Rows, each followed by one of two labels for a hidden trait (new trait and labels in each part)
In the rows, 128 means zero.
[152 157  94 141 126  88 117 189 118 122 112 118 135 125 135 102 111 132
 203  73 151 137 104 124 128 135 147 123 116 210  91 125   1  81 128 125
 122 145  74  95 133 124 149 145 175 128 121 105 165 111 142 127 122 150
 163 173 138  51 134 107 135  92 127 138 131 114 171 146  85 147 132  74
  35 111 149 138 176 115 137  91 151 155 166 119 171 113  14  72 149 138
 131 114 129  52 138 174 125 124 117 134]
U
[ 71 140 130 147 140 128 118 138 122 114 144 133 115 128 121 125 129 128
  88 207 168 121 137 134 108 145  65 120 125 135 118 123  34 143 128 113
 135  58 180 138 144 158 114 150 100 118 126 130 104 127  59 136 122 178
 199 135 143 163 112  89 125 132 109 122 181 127 108 130  88 130 126  92
 113 112 103 148 128 147 118 110 123  71 148 136 146 109 130 116 140 133
 127 119 130 158 127 139 129 112 133 132]
C
[139 106 139 168 106 168 101 115 128 142 134 127 142 128 130 120 133 130
 143 104  98  85 123 126 137 137 135 114 141 153 168 140 122  98  94 131
 130 133 142 149 132 110 147 112 139 124 127 104 117 121 121 115 119 143
  93 168 108 121 122 150 123 109 117 131 111 121 128 125 126 145 127 178
  61 128  48 109 147 117 121 212 140  69 153 108 120 114 175 143 112 133
 128 131 145 125 136 160 131 123  88 144]
C
[134 123 134 140 109 166 103 121 126 105 123 132 131 136 135  98 124 130
 186 105 155 131 114 121 121 122 255 122 105 165 128 127  56 101 127 135
 126 161 102 143 140 112 150 111 150 144 126 128 146 122 178 107 128  95
  83 136 109  89 126 161 128 103 126 134 114 124 128 131 149 136 124 151
  77 107 192  85 151 122 127 174 134 137 145 113 107 131 101 129 124 133
 129 117 124  77 125 143 122 135 126 145]
C
[ 96 126 165 139 121 166 121  73 122 135 142 132 130 129 121 147 138 128
  97 165 125 120 148 131 134 131  84 125 129 105 135 132 183 150 114 127
 133  93 186 153 130 142 112 119 109 121 131 123 100 128 103 123 132 147
 124 197 123 190 130 142 127 136 125 123 142 137  92 119  95 124 122 154
 148 129 119 117 121 135 120 206 109  80 126 126 127 132 202 141 124 133
 127 138 135 161 122 116 129  96 116 123]
C
[147 118 145 134 111 147 107 130 130 149 125 125 142 128 126 143 135 127
 134  96  94 124 135 128 153 126 123 125 135 122 140 137 204 125 113 133
 128 143  22 140 120 114 129 115 140 124 131 107 118 126 137 121 133 125
  87 149 118 145 133 152 131 127 131 129 113 131 128 123 147 122 124 168
 124 137 136 110 135 119 124 194 126 101 134 118 128 130 172 141 120 130
 128 140  75 129 123 129 133 127 105 124]
C
[127 142 139 138 132 120  91 110 123 118 117 132 120 133 128  95 124 125
 149 160 171 121 117 128 132 125 122 122 113 159 119 127  19 122 141 124
 128 120  98 139 146 124 148 131 133 145 125 126 139 145 136 129 119 126
 147 132 132 101 109 105 120 120 112 129 151 119 129 131 107 132 126 109
 121 109 126 156 141 130 122 123 129 119 151 108 135 101  80 119 131 127
 129 107 121 114 128 152 120 123 134 135]
U
[107 139 140 129 118 128  88 160 124 114 116 138 125 128 116 140 134 123
 114 138 173 125 121 132 174 126 107 136 129 164 111 136 111 123 136 122
 128  87 120 136 142 125 116 122 136 103 129 111 120 142 130 136 123 155
 132 150 119 158 126 133 141 123 143 120 172 134 119 126 161  85 122 118
  48 109 181 132 113 123 130 141 116  78 170 104 149 117 129 113 150 150
 129 109 129  85 120 147 113 114 124 125]
C
[112 132 159 153 136 130 109  79 126 141 147 129 127 126 127 118 131 128
 118 196 113 114 162 130 124 131  40 113 134 129 116 129  85 131 133 125
 131  94 141 153 140 144 127 135 121 131 127 120 112 142  78 125 122 158
 158 136 132 150 112 114 117 148 105 125 150 122 115 121  27 130 129 147
 157 123  85 145 130 132 122 105 108  61 135 114 126 102 145 137 112 120
 126 131 135 174 130 136 119 112 120 127]
U
[140 121 136 158 112 125 116 151 126 141 146 110 154 129 148 108 116 138
 214  95  56 131 100 117 101 131 255 107 127 168 102 124   1  92 122 143
 125 183  96 112 120 125 152 143 170 145 125 110 148 107 179 103 131 120
  78 159 117  80 133 143 131 116 105 143 100 117 169 135  91 168 136 172
  95 188 140 137 153 108 131  45 143 100 134 132 101 124 102 120 114 109
 131 149 139  87 130 140 121 136  92 124]
U
[110 120 163 126 113 143  97 145 132 116 125 137 127 132 122 136 139 123
 120 149 151 123 127 128 166 115 216 135 118 126 112 134 210   1 150 133
 129 120 105 145 133 126 119 113 133 120 135 124 118 148 142 127 129 115
  79 120 110 190 120 153 139 144 141 119 146 138 112 121 178  81 123 169
  85 114 187 134  83 120 129 151 109  69 150 112 112 138 153 148 128 133
 129 122 122  93 145 120 109 125 127 116]
C
[181 111 104 138 115 136  92 204 126 125 102 146 127 125 122 114 133 121
 133  89 158 125 116 132 188 122  68 135 147 180 163 147 132  80 118 122
 119 124  80 143  82  80 146 101 151 103 123 112 142 144 176 138 108 131
 101 160  97  96 122 162 132 115 152 122 134 123 137 127 159  93 129 147
   1 116 181 104 111 112 131 221 142 126 179  78 144 109 109 131 125 150
 128  98 131  79 142 169 117 119 107 146]
C
[126 105 133 171 112 178 118 101 126 144 144 122 147 128 130 125 130 132
 136 116  87 121 130 126 103 146 120 109 138 139 170 135  94 112  81 130
 132 125 164 142 132 105 133 125 122 128 125 104 109 107  92 115 125 161
 120 165 118 127 124 146 121 107 110 134 109 124 128 127 102 169 128 170
  96 135 128 106 161 124 120 194 146  69 144 123 126 122 198 143 113 124
 127 142 150 158 138 155 141 123  83 148]
C
[110 159 181 119 125 123  87  56 128 145 120 119 134 133 128 112 130 126
 151 151 129 119 134 126 145 113 142 123 109 109  87 125  61 153 153 133
 129 149 100 150 125 133 142 124 133 170 136 122 125 153 137 116 143 108
 116 118 143 143 126 107 119 136  71 132 128 129 118 123 132 124 120 129
 255 123  90 169 161 136 133 164 100 123 105 124 140 119 130 135 128 115
 118 135 116 142 114 115 122 130 138 111]
C
[116 116 153 175 127 152  91  81 124 118 140 132 125 133 134  79 127 128
 149 192 137 113 106 125 116 133 148 106 123 163 140 128  14 108 117 127
 131 115  97 159 134 121 160 131 126 142 124 127 125 144  95 117 108 142
 132 144 117 114  92 123 113 127  97 122 141 113 130 127  83 145 128 160
  86 106 118 142 132 127 116 103 136  42 164  99 104  94 121 141 107 119
 129 107 132 140 135 168 118 156 109 147]
U
[ 58 177 136 116 133 114 104  77 121  92 115 127 114 135 120 121 124 125
 120 197 219 131 134 129 115 131 160 133 100 129  78 119   1 156 153 122
 131  92 137 120 141 161 116 147 115 141 131 133 126 136 117 133 136 143
 183 116 157 191 121  75 131 120 118 126 178 132 114 138 113 120 118  37
 155  98 148 169 150 145 128 123 118 127 139 141 161 119  65  91 166 134
 129 111 115 103 110 127 124 123 161 126]
C
[174 112  70 138 125 111 116 185 125 121 102 130 130 127 131 102 122 133
 149  71 130 132 110 112 134 133 155 129 139 166 161 134  61  88 120 125
 125 157  69 113 129  93 150 130 139 125 123 124 151 127 154 143 111 127
 128 144 124  58 118 120 125 103 137 132 107 114 170 140 115 129 135 106
  46 127 147 118 140 119 127 127 173 150 160 111 136 109  70 115 126 134
 129 103 128  89 143 168 135 130 113 146]
U
[140 102 132 157 114 152 115 129 128 134 128 126 144 131 135 108 129 130
 152 101  95 122 129 122 118 131 215 118 129 158 161 133 120 108 114 133
 129 157 115 140 131 112 150 123 129 136 127 119 129 128 122 114 121 121
  88 145 113 118 115 151 120 121 115 132 102 119 138 127 114 149 130 177
  91 128 139 121 137 118 121 134 145  78 144 115  99 118 152 149 105 121
 129 128 136 128 134 155 131 128  94 140]
C
[120 134 115 120 128 130 139  88 127 127 113 117 134 132 131 126 123 130
 139  97 127 134 134 125  99 133 188 128 116 104 133 123  91 141 122 131
 130 160 128 116 118 134 130 137 119 158 131 132 130 118 132 126 138 115
 133 120 148  98 132 101 118 110 120 137 101 127 137 135 112 160 126  89
 214 134 100 138 166 138 125 132 144 180 105 150 134 134 109 126 132 123
 128 135 123 140 129 125 146 138 132 131]
C
[181  98  79 137 126 133 141 119 127 101 108 138 108 132 132  68 119 125
 131 135 172 127 107 126  94 127 132 127 124 137 196 127  57 103 126 122
 126 156  81 128 150  92 167 118 101 155 120 164 152 139 179 133 105  91
 146 101 121  35 103 117 103 116 126 129  98 107 143 133 107 153 133 111
 115 118 114 120 131 141 117 105 178 164 127 107 101 100  68 149 102 123
 128  92 116 142 155 159 141 135 140 165]
U
[143 119 115 141 131 103 112 140 126 128 118 127 129 129 134  98 125 124
 145 126 143 123 108 126 135 127 186 122 125 147 136 127  15 106 141 128
 131 147  80 124 131 114 148 140 134 138 128 127 138 142 123 131 118 122
 127 129 132 101 108 110 123 128 119 130 120 117 158 132 104 121 133 127
 107 123 121 146 126 124 126  63 151  99 144 119 122 108  86 127 113 117
 130 116 126 115 133 149 125 132 114 130]
C
[146 125 143 162 150  81  97  95 122 144 130 129 120 127 134  72 123 127
 140 204 110 110 103 128 122 127  66 107 134 151 130 127   1 101 153 121
 129 121  70 149 149 119 167 148 124 151 124 134 132 161  80 130 105 144
 172 134 138  99  84  78 104 148  93 128 135 105 155 126  33 131 137 143
 146 119  78 173 133 130 120  11 134  56 148 100 121 167  83 135 101 105
 129 110 127 166 146 166 118 110 112 136]
U
[127 123 142 130 119 157 102  96 127  96 118 134 120 137 129  91 130 128
 149 141 180 123 116 124 128 118 213 128  96 144 143 127 107 125 140 129
 129 147  95 147 145 114 152 107 122 148 127 144 141 141 178 118 124  89
  92 112 111 101 111 140 121 120 124 128 127 124 116 126 151 133 122 140
 108 107 166 135 123 131 123 170 134 145 139 117 106 122 110 144 120 129
 129 105 116 111 124 140 122 137 134 145]
C
[111 120  90 139 114 124 144 181 126 112 127 120 141 128 132 143 122 129
 152  72 123 141 122 123 100 144 255 126 126 149 126 124  77 116 110 132
 128 136 130  94 118 139 111 148   1 111 126 117 130  99 109 127 132 145
 120 147 132 112 138 133 143  99 135 134 121 131 161 142 122 147 130  94
  44 140 183 115 138 119 127 127 155 116 148 153 131 146 111 101 146 135
 129 136 132  80 126 135 136 132 110 130]
U
[ 95 164 105 121 110 139 129 147 122 114 126 112 145 129 128 156 120 134
 161  56 149 145 138 127 109 142 183 133 118 158  86 123   1 126 104 130
 126 128 164  89 119 150 104 140 150 122 127 102 134  86 133 120 147 154
 143 160 145 110 162 124 146  82 134 138 141 137 133 145 149 159 123  68
  88 121 114 120 181 127 135 200 134 157 135 158 174 146 102  76 173 147
 129 140 130  69 117 129 137 133 127 125]
C
